Questions about the table below.
1) Report the third entry, reading row by row.
2) Report the bottom-right entry.
3) Report the entry in the top-right corner.
4) Report the maximum.
5) Report the fifth entry from the end, reading row by row.
6) Report the second entry on the diagonal from the top-right corner.
7) Report the entry directly below the largest entry.
8) Report the 1st entry, reading row by row.
[[127 124 126 120 123 122 120 139 139 120 125 147 143 123 125]
 [134 132 134 120 132 119 118 143 143 120 127 148 146 122 123]
 [145 135 145 102 134 107 101 135 133 101 125 150 140 115 120]
 [117 119 116 137 118 139 139 128 129 139 129 131 128 136 136]
 [135 138 135 149 138 147 149 112 111 148 141 109 110 145 143]
 [136 136 136 135 137 133 134 127 127 135 134 128 128 134 133]
 [139 141 140 141 143 137 139 124 124 140 138 121 123 138 136]
 [139 139 140 136 140 134 135 123 123 135 136 124 124 135 135]
 [128 130 127 138 130 137 138 128 128 139 133 128 128 136 135]
 [127 126 127 122 126 122 120 145 146 123 125 150 149 123 124]
 [155 150 157 121 150 120 118 121 120 119 136 127 123 127 130]
 [133 135 133 139 136 136 138 128 128 139 135 126 128 136 135]]
1) 126
2) 135
3) 125
4) 157
5) 135
6) 122
7) 133
8) 127

Read these off the matrix that follows. Rows and columns are numbered from 0.
1) Give the entry just left of the smallest entry.
2) Give the entry in row 1 and column 1.
3) Give the entry directly below 151.
4) Give the entry in the bottom-left corner.
5) Give the entry directly above 117.
6) Give the entry directly below the smallest entry.
7) Give the entry just right of the smallest entry.
8) Give the bottom entry of the column that holds the largest entry.
[[134 131 125 148 119 111 112 149]
 [134 121 144 119 149 139 129 137]
 [121 148 100 136 134 124 141 113]
 [127 129 126 124 123 151 125 129]
 [125 152 111 135 144 123 140 129]
 [131  98 109 130 135 136 116 117]
 [122 108 130 127 118 157 142 122]
 [120 128 118 141 138 115 128 124]]
1) 131
2) 121
3) 123
4) 120
5) 129
6) 108
7) 109
8) 115

a = [[118, 124, 135, 132, 129, 127, 130, 131, 130], [131, 154, 127, 109, 129, 134, 127, 121, 111], [135, 152, 128, 122, 131, 136, 127, 120, 112], [121, 128, 127, 127, 114, 130, 131, 133, 123], [131, 128, 127, 140, 114, 127, 115, 123, 131], [126, 131, 125, 125, 129, 134, 128, 131, 127], [128, 128, 127, 128, 129, 128, 128, 128, 127], [127, 128, 128, 128, 126, 128, 128, 129, 127], [128, 128, 128, 128, 127, 128, 128, 128, 128], [128, 129, 128, 128, 128, 128, 128, 128, 127], [128, 126, 136, 128, 128, 131, 135, 135, 130], [128, 128, 128, 128, 129, 127, 128, 128, 127], [126, 128, 128, 128, 124, 128, 129, 129, 127], [133, 129, 125, 147, 106, 126, 107, 120, 132], [122, 125, 132, 130, 129, 128, 129, 130, 129], [134, 129, 125, 151, 101, 125, 102, 118, 133]]
Give the smallest entry.
101
Give the entry just left of 107.
126
The entry just left of the smallest entry is 151
Give the maximum.
154

[[134 137 138 135 128 139 138 131 131]
 [131 115 113 130 135 120 115 134 137]
 [117 132 132 117 127 141 135 124 126]
 [151 120 120 151 139 114 118 144 141]
 [126 133 133 127 132 135 135 128 129]
 [122 116 114 121 136 123 117 130 133]
 [150 116 116 149 137 114 114 144 142]
 [150 128 129 151 134 122 126 142 139]
 [133 123 123 133 134 125 124 134 134]
 [134 130 130 133 128 134 131 132 133]
 [137 127 128 137 131 129 128 135 135]
 [127 136 136 128 130 138 138 128 128]]
The smallest entry in the first row is 128
The top entry of the column that holds the smallest entry: 138
Find the last entry, reading row by row.
128
Find the entry just left of 121.
114
The second entry on the diagonal from the top-right corner: 134
Find the top-right entry.
131
Find the entry directly below the smallest entry.
132
The second entry on the main diagonal -> 115
The 3rd entry on the diagonal from the top-right corner: 135
The top-left entry -> 134
The largest entry in the first row is 139
Find the smallest entry in the first column.
117
The second entry, reading row by row is 137
The 5th entry from the end, reading row by row is 130
Find the first entry of the smallest entry's row.
131
Find the minimum.
113
The entry in the bottom-left corner is 127
The largest entry in the last column is 142
Find the 4th entry from the end, reading row by row.
138
